Each row has a hidden stage along a path, written after it and counted from one end. A new block has a new path.
-382	272	58	-185	482	-58	-8	-93	128	583	-14	89	437	79	575	396	245	294	325	-140	-284	316	-210	-39	56	697	-299	-24	-235	100	-258	-29	358	258	-337	-6	-250	203	-331	-77	501	269	90	-110	-127	39	-132	36	-121 | 8
159	-164	133	-3	-282	-328	183	-371	-536	-185	843	-15	-190	164	-284	-89	-428	-524	-156	104	468	-68	74	100	74	-54	49	-116	353	18	471	-151	-105	160	349	-122	-396	-307	53	125	-283	-220	-464	-618	-81	395	215	271	177 | 14
-140	289	-1	91	321	97	243	-78	-116	-154	229	97	832	-3	272	-446	595	420	-428	318	166	-249	285	-116	201	298	-48	-379	-291	100	-224	137	176	-93	-107	-176	321	-103	-171	77	626	103	667	-233	434	-52	-81	-210	-23 | 21
-96	212	-362	-97	-198	56	25	-58	19	496	-399	122	341	-129	570	95	289	212	150	-32	226	162	-51	-207	-26	250	323	51	-382	-43	-236	-137	252	-82	-322	429	284	82	-137	120	474	365	22	117	146	-291	-13	-81	82 | 7
488	-176	-16	21	-244	-28	191	262	-159	-196	-446	-126	-159	208	-76	-160	-106	-121	161	-110	83	12	35	278	-37	-339	397	-32	191	-320	221	-50	-215	-20	-115	-19	35	94	50	35	-189	10	-196	109	-403	-43	-258	224	61 | 8
184	-36	235	-41	85	-7	129	251	-11	-287	157	-321	-8	80	-186	-88	-443	-330	94	199	-145	330	13	-11	-166	-242	-252	-31	310	-111	195	-40	-117	263	302	-135	-267	78	-189	-88	-177	118	-258	-156	-318	110	-3	-58	-164 | 5
494	-71	-33	-74	86	308	-22	230	-83	72	-270	-327	-13	-50	145	-80	-296	-442	-24	24	-51	418	159	-318	-372	-499	-97	-33	186	40	-120	188	-175	-147	26	239	-279	11	-253	233	-5	626	-87	206	-227	-147	219	-380	-133 | 10
235	-152	195	172	231	-3	323	381	-171	39	-646	-219	209	112	-2	-22	-49	-108	141	370	-77	141	131	276	203	-102	269	16	-59	-294	474	72	123	-49	-221	43	14	-22	-144	93	-54	-85	-155	77	-377	-184	89	47	44 | 7
446	-70	87	-49	-79	274	120	421	-14	-46	-206	-484	190	37	159	-149	-499	-306	202	234	-242	667	159	-268	-351	-556	-166	-41	257	100	-217	127	-294	-90	82	129	-109	162	-333	32	151	701	-22	133	-232	-192	269	-371	-222 | 3
115	-42	-213	-90	26	71	-140	15	101	-8	-219	-67	-233	-306	-122	120	-87	-362	-126	105	302	122	41	-162	-275	-180	-13	98	73	-189	233	-14	203	66	150	257	-164	-22	-87	147	-257	43	-222	235	-93	-90	-25	-149	-80 | 14
85	-27	-283	-100	-385	-128	91	-249	-365	265	344	104	-135	-57	261	91	-131	-208	-28	50	245	66	66	-71	-69	60	143	-32	-106	99	-52	-2	47	-17	-54	242	-45	-75	107	216	290	-6	-84	85	38	24	65	98	242 | 9
332	-40	169	2	177	339	-37	152	-4	-17	7	-181	-153	-154	-137	33	-251	-269	120	-40	73	262	-40	76	-209	-161	-235	82	417	100	18	163	-187	118	-87	-107	-181	135	-404	-60	-243	376	-151	30	-430	70	-14	-201	-260 | 15
108	16	-2	-16	328	498	-78	326	296	139	-350	-97	-8	-276	0	143	84	146	153	-26	-60	242	-110	90	-232	8	-274	135	228	-24	-175	200	-16	108	-312	-63	53	276	-457	-202	-31	432	135	328	-308	-121	-184	-299	-396 | 19
93	50	6	-30	159	116	26	54	-97	-59	183	-85	-277	-184	-16	119	-164	-256	-12	36	-23	66	-72	133	-212	38	-191	63	126	-11	194	75	31	239	14	-40	-178	126	-51	2	-113	-58	-196	133	-317	132	-208	1	-73 | 13
-165	180	-210	-61	331	352	16	191	296	101	-804	-179	462	-64	323	-14	282	132	85	8	-1	348	8	-222	-95	0	-5	2	-128	-200	137	-82	242	-39	-76	320	102	117	-200	-20	135	565	-11	-48	130	-392	-15	-338	-220 | 14
690	-217	-172	-159	-154	479	-162	275	-25	368	-188	-150	-363	-224	158	139	-362	-286	206	-76	-191	547	163	-210	-436	-484	-297	53	264	319	-753	536	-348	-190	-354	168	-125	230	-392	181	273	665	354	913	-441	-210	48	-440	-132 | 7
77	17	-174	-93	-39	139	-79	2	68	93	71	120	-178	-148	-58	50	106	35	-82	-209	280	-107	-142	-4	-193	45	3	66	142	-204	-78	-66	15	159	-77	26	-45	19	-164	-54	-108	161	-108	53	-94	72	-224	-30	-127 | 18
116	69	-244	-127	27	232	91	209	0	-68	165	135	-140	133	148	-172	308	383	-212	-449	-146	-348	-182	84	-268	19	-9	-107	36	-370	-339	-28	-195	193	-155	-141	14	114	103	-153	187	188	147	123	-50	129	-583	59	-100 | 21
97	130	-288	-273	-143	-70	-178	-158	14	278	80	36	-330	-57	468	364	18	-78	234	-549	63	142	-312	25	-537	128	52	55	121	32	-195	-154	-17	144	-189	116	-311	320	21	4	48	296	-243	162	-271	215	-386	268	-137 | 15
0	67	-159	-186	-56	-127	-8	68	259	-45	-490	-121	408	132	229	-41	119	90	206	10	25	388	103	-204	-91	-81	37	-162	-36	-121	-133	-121	143	-18	59	123	12	168	-130	8	250	301	184	47	70	-221	-142	-28	-105 | 5
35	26	-89	-88	-54	-96	145	113	-21	36	-189	-80	168	122	233	15	1	50	165	63	-106	223	37	21	-38	11	45	-93	-71	-109	-32	-39	68	62	-63	52	1	130	-22	9	273	80	60	104	-98	-89	-153	82	14 | 5
31	46	-28	33	-43	53	147	-141	-143	-14	-114	-14	303	12	138	-75	93	18	131	126	250	177	140	129	176	119	83	-112	43	164	131	47	48	-56	-153	-5	166	61	-135	34	188	119	122	-158	-4	-100	-14	10	28 | 13
122	-152	174	35	192	-119	123	81	22	85	-625	-67	343	202	-89	32	75	-27	236	122	194	201	108	168	310	52	216	-51	82	-238	361	-44	188	-30	-159	-10	-102	-48	-273	45	-142	35	-95	-207	-237	-141	68	97	-12 | 10
-247	282	10	181	406	248	336	267	-149	226	-387	-310	589	-70	472	-89	141	-39	-172	288	106	61	-144	-165	-108	91	317	112	-281	-357	641	-338	293	2	-20	407	26	-172	-165	41	8	497	-630	-614	151	-160	419	-237	-162 | 18
212	-195	-491	-165	-239	144	-82	-76	-108	413	52	159	-233	-203	271	215	121	46	-113	-32	134	79	152	-115	-296	-101	-42	-65	-37	115	-503	316	18	-226	-335	218	-28	29	-13	197	440	204	463	705	79	-123	-41	-116	26 | 20
-142	134	-254	-166	-189	-249	8	-88	113	177	-193	142	228	11	290	93	227	203	154	-19	156	98	-31	-72	12	257	173	-58	-243	-151	-149	-182	268	98	-93	151	124	122	-28	28	341	-20	99	105	73	-111	-257	158	75 | 5
-176	161	34	-101	259	-107	21	-66	57	245	288	-12	407	-68	420	205	191	209	21	90	16	102	-94	-21	-211	401	-111	-97	-57	105	-174	-50	224	97	-176	-99	-184	169	-235	-73	328	187	151	-169	32	179	-41	77	-238 | 22
54	266	-284	-127	-162	66	-127	-292	-74	-50	341	37	15	-368	240	-65	29	-245	-186	79	351	99	114	-299	-295	30	-105	-85	-78	299	-199	53	102	24	124	188	77	83	-56	207	256	160	128	150	151	-2	-111	-186	16 | 12
75	-36	-103	-72	-180	-95	-116	29	97	147	-63	-80	-147	-387	-128	210	-316	-409	54	365	355	292	17	-200	-201	-86	17	196	27	-94	163	-88	258	132	166	293	-82	-1	-248	111	-179	-18	-319	205	-146	-88	170	-128	-47 | 6
-222	1	55	-99	386	-121	-25	131	196	338	62	-142	236	-200	272	447	-24	29	55	320	-80	239	-129	-29	-308	319	-149	81	-50	-100	101	-74	399	163	-84	44	-370	162	-241	-86	72	62	-98	-22	-88	109	115	30	-312 | 23
-318	381	204	-27	63	-468	143	139	138	-75	190	48	291	-46	104	54	65	235	127	180	26	-165	-323	150	26	596	222	111	-314	-439	246	-523	387	577	95	-122	80	213	-83	-193	19	-453	-436	-357	-203	226	-449	408	0 | 0
-83	111	12	-92	-186	-477	-38	-462	-177	-35	592	345	-243	-62	-112	179	100	-53	46	-169	494	-332	-180	352	111	541	146	-12	62	-28	213	-217	204	378	-17	-244	-112	57	43	-12	-142	-589	-224	-227	-232	429	-472	562	159 | 13
-3	-46	-153	-139	-29	28	-205	61	216	248	174	14	-313	-390	-82	355	-144	-157	-39	21	306	50	-248	-92	-451	60	-55	248	172	-229	28	-154	190	245	33	145	-252	81	-242	-88	-293	104	-357	125	-164	140	-32	-30	-271 | 21
442	3	-478	-104	-629	67	-83	-78	-96	-534	124	-48	-379	-331	-216	-400	-187	-484	-384	133	514	-48	293	-321	-393	-620	156	-103	90	-58	-34	17	-147	-68	444	282	229	-29	231	273	-83	-28	37	402	157	-130	-215	-194	145 | 9
-203	-148	-105	-57	-258	-355	265	-179	-404	142	627	142	-89	178	-188	-15	-274	-246	-263	260	245	-155	23	-117	247	138	72	-15	-128	-410	388	-265	215	278	363	183	-261	-474	176	122	12	-365	-464	-433	180	132	251	150	353 | 6
199	239	72	-22	198	322	136	666	293	6	-802	-578	684	-14	488	-198	-167	15	229	283	-366	676	38	-419	-395	-364	63	28	-130	-174	-144	-130	-16	-66	11	323	102	299	-390	-21	270	869	-114	13	-89	-412	171	-452	-339 | 0
-284	209	-10	-119	529	18	12	-95	69	327	-114	1	374	27	459	267	297	159	114	-67	-167	227	-69	-20	-31	452	-261	-100	-151	82	-37	47	327	112	-235	1	-248	131	-209	15	358	225	146	-60	-38	9	-112	-17	-148 | 15
295	-120	-8	87	-180	-56	34	-46	-127	-114	-315	-181	9	-244	-152	-5	-214	-475	44	392	534	234	217	42	-35	-255	283	44	158	33	481	-1	120	-137	64	189	31	-31	-159	204	-280	-28	-234	15	-160	-125	222	-26	8 | 12
178	71	-8	-95	47	190	-11	314	196	102	-307	-177	103	-103	151	41	-129	-13	234	54	-150	395	-35	-116	-228	-106	-131	59	58	-46	-254	48	-24	111	-102	80	20	248	-327	-60	144	392	27	274	-270	-156	-111	-205	-196 | 4
64	37	61	-82	-94	-183	77	156	68	113	-33	-6	276	52	36	-36	-74	90	110	181	33	153	18	-116	46	102	69	-16	-109	-217	-181	-129	124	165	-6	28	10	36	-244	4	200	33	-6	-15	-96	-52	-57	19	24 | 1
18	-173	20	149	133	58	233	124	-35	-247	-287	-151	354	-46	-228	-176	85	-29	-157	543	285	84	310	111	176	-157	60	-133	98	-149	443	92	168	-128	54	-29	131	-132	-133	18	-40	-74	178	-87	124	-188	181	-125	-87 | 20
119	136	-134	-107	59	27	-100	-82	145	-42	-329	-55	160	-101	274	70	237	32	168	-152	193	208	16	47	-238	31	39	-105	104	135	-86	23	66	-57	-183	-14	17	292	-170	27	109	266	194	156	-123	-37	-293	48	-199 | 16
292	-56	176	16	266	469	126	444	24	-103	-274	-503	134	3	-57	-154	-475	-411	68	215	-219	568	83	-244	-239	-489	-291	47	315	-77	173	89	-198	55	202	141	-228	16	-364	-23	-170	685	-302	-136	-252	-181	324	-502	-279 | 8
-97	-136	-198	13	128	189	238	75	-259	336	-231	-128	245	130	111	-61	-77	-230	-277	198	158	130	109	-351	84	-164	123	14	-140	-411	430	-128	198	-98	137	504	-243	-480	-28	217	17	397	-421	-390	288	-254	576	-319	106 | 15
201	-17	-140	-187	-316	-171	-77	98	47	346	127	179	-104	-103	101	148	-88	119	126	-2	24	75	-38	-115	-122	139	56	64	-155	-135	-564	2	69	163	-199	84	11	134	-187	65	327	-43	135	460	-203	-10	-242	70	105 | 0
63	-47	-72	-72	-115	-66	-4	35	69	96	-202	-29	31	-86	-51	87	-111	-139	135	145	220	225	21	-54	-10	-13	63	57	42	-146	102	-82	152	98	28	146	-23	25	-185	29	-46	51	-147	50	-127	-105	6	-21	-16 | 7
48	15	-116	-133	85	18	74	85	-8	167	-306	-37	-1	177	319	167	73	85	259	-266	-183	186	-116	143	-101	110	41	-32	4	-144	6	-39	21	101	-224	42	-152	208	14	-33	149	180	-69	80	-251	-24	-293	164	-30 | 10
331	8	-239	-130	155	482	-102	272	196	184	-782	-286	216	-92	352	-29	7	-135	112	-61	-108	564	171	-386	-345	-417	-98	-40	44	48	-298	217	-57	-254	-154	368	-47	166	-294	164	217	847	195	394	-61	-425	99	-510	-221 | 11
72	-380	-229	-147	-427	-234	28	-235	-209	278	678	336	-156	48	-229	95	-63	81	-246	98	426	-231	105	-20	91	120	68	-81	101	-190	-240	11	47	38	-13	-17	-182	-283	15	42	128	-225	162	-31	200	163	98	156	170 | 23
54	3	-83	106	131	371	155	330	-44	-36	202	-6	-70	-336	-129	-126	37	81	-360	340	58	-236	1	36	-147	-8	-68	100	-51	-264	39	112	44	160	-55	20	189	-35	-111	-79	26	-27	16	192	-20	-32	-80	-262	-107 | 22
18	97	-159	-141	-50	-110	-66	-129	-6	138	-58	-100	7	-166	315	238	-95	-248	159	63	125	334	-5	-87	-269	61	-5	3	-16	135	61	-44	183	37	-5	193	-160	184	-62	122	115	129	-112	124	-109	-10	-38	47	-54 | 10
43	-34	26	-92	14	-29	120	114	44	210	-320	82	169	300	108	50	124	268	324	-263	-50	107	-131	183	188	204	117	-21	52	-267	-73	-112	-1	160	-269	-72	-24	105	-179	-136	110	171	-49	-126	-252	-39	-254	175	-5 | 7
242	-44	-247	-160	50	32	-94	-50	-21	25	-210	-70	-56	-40	164	32	53	-236	-111	-89	99	171	163	-200	-288	-229	-47	-139	40	-13	-92	131	58	-119	8	173	-247	17	-15	247	100	228	145	306	-29	-79	-87	-106	-34 | 14
344	169	-363	-45	-465	50	65	-267	-289	-487	248	-35	17	-134	194	-438	88	-216	-268	17	420	-47	311	-122	-264	-331	169	-304	44	292	-124	88	-207	-198	159	71	300	85	221	250	284	112	316	141	222	-30	-263	-39	127 | 14
223	-71	-99	19	-285	60	140	160	-92	-166	297	-75	8	-168	12	-126	-93	43	-151	261	211	-105	39	100	-264	-106	197	-16	106	-97	-24	-39	-103	23	-8	-39	155	130	20	-86	40	-5	29	12	4	83	-97	49	-96 | 24
-299	-26	-193	-152	-34	-351	-62	-201	162	127	343	446	-80	-95	-132	249	400	414	-112	-53	324	-425	-162	248	90	593	52	-16	-107	-349	-55	-159	381	336	-126	-197	-17	36	34	-155	63	-565	168	61	49	232	-516	398	20 | 22

Each row has a hidden stage along a path, written after it and counted from one end. A new block has a new path.
13	39	26	61	-13	-119	107	85	-54	5	-46	-6	-199	-14	201	-175	69	99	213	113	21	51	-31	6	-189	-40	-185	2	38	192	-165	-57	-208	-112	45	-81	-31	10	89	-113	96	3	-14	148	62	-263	-241	145	-172 | 12
50	-49	-1	26	97	4	29	-13	-154	201	64	-22	-54	-4	-95	53	-189	16	61	125	146	15	-63	61	67	33	73	26	0	-34	-136	-16	-89	119	139	-50	138	65	27	-16	80	-38	73	106	41	-25	51	-1	18 | 1
27	139	27	292	-64	-246	175	33	-42	-52	232	85	-232	87	-283	-21	154	1	146	62	-38	-19	5	1	-96	-20	174	36	29	-83	-186	-79	-240	182	216	-346	282	85	-61	8	-158	-23	-99	89	35	-112	155	17	102 | 11
7	-81	88	100	48	13	208	61	82	133	-107	-9	-20	83	-47	78	-165	-53	-5	-207	112	231	-166	37	-101	-4	-124	-34	144	-120	111	-131	-1	-36	-32	135	40	-133	130	7	222	63	-44	29	12	155	-174	11	54 | 9
97	38	-109	-56	98	130	42	100	41	-49	-136	55	-56	-137	193	6	-73	162	-13	84	-39	190	-36	53	73	-24	-146	83	23	93	69	91	-108	-115	5	20	-36	-106	180	52	268	125	-98	120	84	-169	-180	-72	-108 | 26
-145	223	249	26	-73	29	205	23	111	86	143	130	179	89	-421	127	19	-166	-98	-120	-189	200	-75	-20	-64	-178	-155	33	271	-232	106	-120	173	-39	-19	-18	43	-6	-117	36	-88	238	-88	-225	-1	142	89	-17	247 | 19
-94	142	94	91	-155	189	187	84	36	97	22	91	186	162	-277	-20	-90	143	3	-153	-104	193	-162	95	-104	-13	-218	95	340	-73	213	-54	-32	10	62	-169	-93	-85	-39	74	199	246	-2	-99	-33	-101	-184	26	21 | 16
86	-12	-176	43	-18	49	6	48	-67	-27	-47	24	-108	-68	270	-144	-75	214	50	178	8	67	-26	68	-22	38	-69	58	-45	194	-59	63	-169	-89	71	-102	-59	5	84	4	161	-5	-2	122	29	-227	-178	36	-221 | 21
129	-135	-277	219	70	261	190	188	41	85	-180	135	-5	29	-179	233	-310	87	-150	-334	175	367	-146	43	21	-49	-64	-41	240	-144	319	117	13	43	-17	-8	-39	-246	266	226	252	-64	-48	68	-55	170	-69	-153	47 | 23
-135	171	81	94	-149	-74	226	6	124	18	83	60	0	143	-187	-19	37	-21	24	-110	-248	170	-104	-34	-90	-27	-143	96	133	-212	36	-159	13	-25	84	-107	102	-55	-6	-87	63	186	-95	-14	-23	3	-65	34	128 | 14
77	-105	-252	171	31	-74	125	-42	-7	-43	-105	68	-155	35	156	-17	-97	35	22	-191	-92	135	37	54	38	-13	-19	40	13	-195	-33	-99	-163	5	54	-19	89	-95	169	-40	81	-124	-38	91	16	133	5	-11	-111 | 6
-14	53	-226	146	-45	90	118	-43	-186	92	17	33	-121	39	-48	7	-185	144	78	69	16	50	61	62	62	-9	47	73	15	-61	-118	82	-116	154	156	-267	51	-89	-14	45	167	-58	-32	249	89	-81	-56	-8	-18 | 16
-34	131	-158	56	-111	17	9	-50	109	-31	143	114	124	52	-22	-28	-77	1	-257	118	-295	100	-87	67	42	116	-17	116	-56	-145	140	-36	86	-96	49	-35	108	94	-42	-49	-112	144	-50	-237	-165	97	168	-83	-25 | 22
-64	175	190	104	-102	-118	186	86	59	42	110	-8	-78	94	-92	-59	67	-5	102	47	-31	125	-126	-38	-208	-33	-117	4	65	49	-23	-131	-29	-68	25	-80	71	12	-42	-32	26	147	-77	24	28	-112	-164	91	86 | 14
-29	96	-118	90	-70	39	-46	-131	-188	173	221	12	30	43	-34	1	-243	24	-100	319	56	-89	9	97	42	86	189	42	-130	50	-117	97	64	114	104	-163	69	132	-267	91	-43	-24	6	-29	2	69	78	7	-40 | 19
-36	194	-58	5	-156	20	-15	-27	27	8	67	14	153	130	207	-117	-96	95	-93	-22	-244	146	-84	52	-83	43	-196	109	-21	-13	208	-221	116	-216	-92	72	-26	70	-66	-20	-55	160	48	-251	-92	55	-117	55	-91 | 3
-48	208	-17	-28	-59	244	39	27	-136	173	37	-15	179	86	-118	35	-225	127	-116	105	-24	161	-93	118	8	55	-156	127	55	-60	212	-117	143	-51	-1	-28	73	-4	-18	-3	45	228	71	-75	-51	-66	-40	-45	103 | 7
28	317	-112	37	-179	20	-99	46	-213	37	185	-32	-11	78	194	-129	-74	257	64	229	-34	52	-12	-2	-103	-6	-54	117	-142	244	64	-127	87	-118	-13	-158	20	143	-150	94	-122	70	90	-40	0	-227	-162	92	-45 | 3
-56	152	-10	57	-54	-4	127	-31	-51	64	-4	-29	-67	70	104	-9	-109	49	71	-6	-42	130	10	7	-67	-46	-103	55	-19	-34	-5	-124	33	-49	-22	-19	37	-86	-39	8	134	76	-72	105	101	17	-198	47	35 | 11
-153	138	-158	-17	-157	144	72	-78	-88	191	21	-7	69	127	-10	-11	-259	121	-43	55	-137	122	-79	20	28	68	-130	162	10	-133	54	-45	159	2	93	-95	14	-74	-48	-67	211	129	16	85	-43	-13	-164	30	34 | 13
-67	58	-36	96	-133	-100	53	-76	-34	123	160	-4	-63	92	28	-61	-127	9	7	148	-17	1	-88	-14	-67	60	74	42	-78	23	-124	-8	43	34	106	-110	51	65	-159	7	65	3	-35	38	-9	37	-102	89	-28 | 17
-58	94	-23	-4	-30	164	86	43	6	197	-22	-11	177	113	-74	85	-261	-37	-221	-36	-22	251	-182	62	-59	65	-210	38	51	-152	283	-163	253	-149	-96	175	70	-29	75	-65	8	171	54	-169	-146	164	-19	-44	116 | 7
-7	54	11	68	-108	-48	48	23	-55	63	20	36	-53	83	102	-94	-48	142	140	-59	11	77	-67	4	-129	-58	-101	76	113	101	-19	-97	-41	-37	45	-90	-71	-1	-58	71	143	33	14	17	39	-90	-277	141	-115 | 9
-47	329	-182	159	-224	252	9	27	-44	-13	126	106	303	169	10	-97	-164	160	-257	69	-234	136	-37	195	-134	83	-193	63	76	57	395	-38	100	-171	-138	-121	-126	65	-185	114	-177	198	26	-397	-160	26	4	-42	-136 | 19
-13	125	-225	35	-49	81	18	-36	50	-13	45	175	59	4	-40	120	-131	38	-155	-82	-224	164	18	-8	125	-84	-17	128	63	-168	123	67	130	-8	25	-63	2	-60	-37	145	59	61	-113	-92	-14	156	34	-89	8 | 25
30	-89	-38	84	79	92	129	34	42	118	-146	68	117	74	15	84	-217	-98	-132	-286	13	242	-87	101	-70	-57	-217	-59	207	-165	217	-125	53	-125	-148	223	-65	-88	130	15	41	1	30	-199	-61	301	-29	-12	-65 | 5
81	-181	-172	146	13	51	69	23	-13	85	-88	93	25	83	3	-21	-188	78	-45	-198	18	125	-123	130	-9	66	-67	33	180	-115	98	-42	-143	24	75	-12	-14	-29	142	6	125	-61	77	-77	-104	97	-23	9	-180 | 5
112	71	-33	150	39	-61	88	62	68	-85	118	85	-109	-49	-103	47	27	37	-48	114	-26	90	-48	42	40	26	141	41	-38	-21	-9	35	-151	55	112	-138	193	29	31	98	0	65	-137	30	35	-52	107	-108	49 | 24
-69	87	128	14	-13	-86	169	91	88	86	74	123	-49	-8	-265	146	34	-165	-8	-118	-48	224	-75	-162	-76	-255	-117	-12	185	-131	-38	-57	189	-67	5	23	44	-20	28	26	-53	46	-80	-31	13	97	13	31	219 | 21
20	-60	-33	62	-7	-134	-6	31	-40	160	61	44	-60	54	82	-15	-126	-36	72	-49	73	61	-111	-59	-124	-55	-60	-38	57	68	-73	-58	30	-56	11	54	-47	104	-5	10	-19	-130	85	-77	-55	87	-92	128	-121 | 0
-176	361	-132	-252	-177	145	-140	-220	-269	126	192	-1	72	-51	132	-50	-162	210	22	422	-260	-45	163	-35	226	-89	-8	303	-184	23	-202	17	261	-2	147	-215	10	70	-306	16	107	181	2	141	147	-202	-112	49	63 | 21
-61	136	-19	94	-129	-22	49	-36	24	36	86	13	84	132	98	-150	-72	54	-73	115	-164	37	-101	124	-134	149	-121	70	-10	12	91	-122	-37	-106	7	-36	26	80	-86	-91	-20	149	-2	-178	-102	-11	-68	53	-139 | 11
-74	58	-49	14	-101	-128	121	-11	173	-34	31	81	-47	26	80	-34	23	-75	-68	-61	-263	193	-82	-103	-50	-66	-142	60	2	-143	-8	-114	112	-174	11	61	38	-13	62	-107	6	70	-90	-56	-61	96	-46	38	24 | 20
115	-69	-190	116	-68	-127	-85	-21	-77	13	73	-25	-113	50	353	-223	-103	194	76	167	8	-49	-98	82	-66	183	58	56	-154	191	-87	-53	-213	-41	110	-82	25	154	3	-33	47	-92	92	2	-64	-123	-127	106	-313 | 2
52	170	1	149	-85	-415	52	27	9	-128	270	14	-324	18	65	-143	246	30	229	187	-167	-27	-3	-140	-91	-19	128	66	-205	42	-293	-179	-202	-4	190	-222	295	202	-3	-115	-223	-58	-50	118	30	-217	86	87	36 | 0
25	-54	-58	-17	141	-27	41	-138	-105	88	-35	-6	-39	-51	117	3	-146	-74	-23	103	-47	9	81	125	124	10	-3	40	-65	-159	-163	-82	-101	9	46	77	134	22	46	-125	23	-25	6	37	75	118	124	-22	-67 | 5
-15	214	131	74	-54	-88	86	37	106	-24	219	120	32	16	-236	89	70	-81	-89	47	-130	119	-58	-40	-31	-102	44	47	55	-73	43	-58	93	-24	27	-71	133	81	-128	115	-136	155	-127	-167	8	65	110	-46	168 | 23
-61	-18	226	21	-62	-129	71	-61	76	114	129	101	101	108	-211	-12	7	-76	25	-131	-98	33	-137	29	-43	-47	-24	88	234	-150	-48	-159	-9	46	118	-15	44	95	-121	10	35	120	15	-204	-28	111	-10	101	-1 | 6
-42	-146	69	9	-37	-36	77	-119	14	190	21	-4	0	93	-62	2	-193	50	61	-74	35	32	-160	51	75	89	81	135	93	-156	-104	-80	-48	155	216	-36	77	-36	-45	9	362	72	0	98	35	79	-173	68	-17 | 8
122	-78	296	117	188	-170	266	173	186	-64	-26	98	-203	-116	-233	128	176	-137	135	-148	131	199	-80	-54	-71	-212	3	-94	222	-36	-119	-24	-229	22	53	16	117	-77	172	93	114	42	-187	111	172	-19	-18	-32	139 | 23
-131	41	-57	-44	-57	217	70	-39	-56	307	-76	-35	181	130	25	78	-398	-4	-149	-46	43	196	-153	59	-51	52	-220	42	79	-94	200	-61	287	-90	-86	164	-87	-102	-30	-10	229	119	47	-66	-72	204	-221	30	15 | 11
84	34	37	110	75	25	54	-16	-41	77	73	-57	43	50	32	-25	-167	42	-20	134	56	30	-77	180	0	165	53	-5	-70	4	44	-88	-191	32	30	5	136	72	-12	1	45	73	18	-52	25	18	45	-60	-58 | 0
-83	145	155	-33	-95	-184	1	-67	-47	40	116	6	-54	27	187	-200	86	32	162	198	-117	-70	1	11	-152	-42	-121	77	3	162	-210	-121	-68	-106	46	-60	-37	136	-175	-88	2	96	-11	-50	65	-154	-195	196	-165 | 11
-64	68	110	-63	-160	-172	-84	-46	-147	82	211	51	-104	-26	88	-270	111	175	259	359	-42	-187	-37	-23	-94	-40	0	135	48	314	-397	57	-155	24	258	-298	-93	230	-230	-39	74	33	63	69	57	-405	-217	259	-241 | 18
-133	4	269	-25	-7	-157	242	-13	254	56	12	86	24	32	-167	62	65	-261	-26	-194	-196	211	-120	-96	-79	-165	-188	-10	204	-253	-55	-158	104	-121	-12	163	31	-50	32	-109	63	145	-127	-107	17	214	-32	55	143 | 19
-64	85	210	51	27	1	253	42	0	97	1	14	-66	19	-227	58	-4	-35	141	-43	25	145	-35	3	-51	-133	-102	8	187	-93	-105	-57	-91	58	73	-90	59	-107	16	-2	183	127	-97	161	157	-69	-116	27	150 | 16
-73	240	121	130	-172	-27	177	136	45	26	137	81	10	122	-217	-23	68	38	47	-56	-90	187	-120	-60	-212	-119	-166	23	186	27	98	-100	57	-80	4	-154	-7	9	-65	58	-57	152	-46	-82	-24	-107	-124	74	112 | 17
-40	127	-69	-12	-108	-4	-74	-46	8	123	131	-29	167	123	191	-103	-196	11	-169	156	-151	69	-159	65	-85	170	-121	55	-131	23	157	-160	153	-195	-65	133	30	173	-80	-100	-113	110	100	-285	-181	103	-12	42	-110 | 1
-65	60	-51	22	-12	-6	118	-5	-25	85	-60	15	-43	39	90	-42	-90	-7	17	14	-87	126	-26	27	-79	-20	-202	36	44	-65	-20	-94	4	-105	-7	30	13	-45	74	-133	70	50	-17	33	-7	-1	-100	51	-49 | 11
97	-75	-181	-4	44	-10	26	9	-69	3	-137	-57	-146	-41	383	-143	-111	165	75	80	-17	110	-36	66	14	76	-124	70	-114	56	-62	-104	-167	-129	42	52	46	-28	219	-136	177	-24	48	171	25	-141	-168	42	-186 | 4
15	66	-118	29	-2	-25	-11	-15	71	-26	76	145	45	-37	38	6	-39	-42	-167	88	-185	78	-20	38	24	-14	-39	52	9	-46	38	35	36	-100	5	11	21	79	-22	9	-93	50	-66	-196	-76	95	114	-44	-97 | 24
-94	-48	-139	52	-87	-112	-4	-24	50	167	9	44	43	109	229	-118	-173	-142	-171	62	-90	65	-164	12	-232	101	-229	-52	-19	26	46	-67	172	-247	-98	195	-88	121	3	-202	-124	-55	68	-269	-255	213	-57	139	-240 | 12
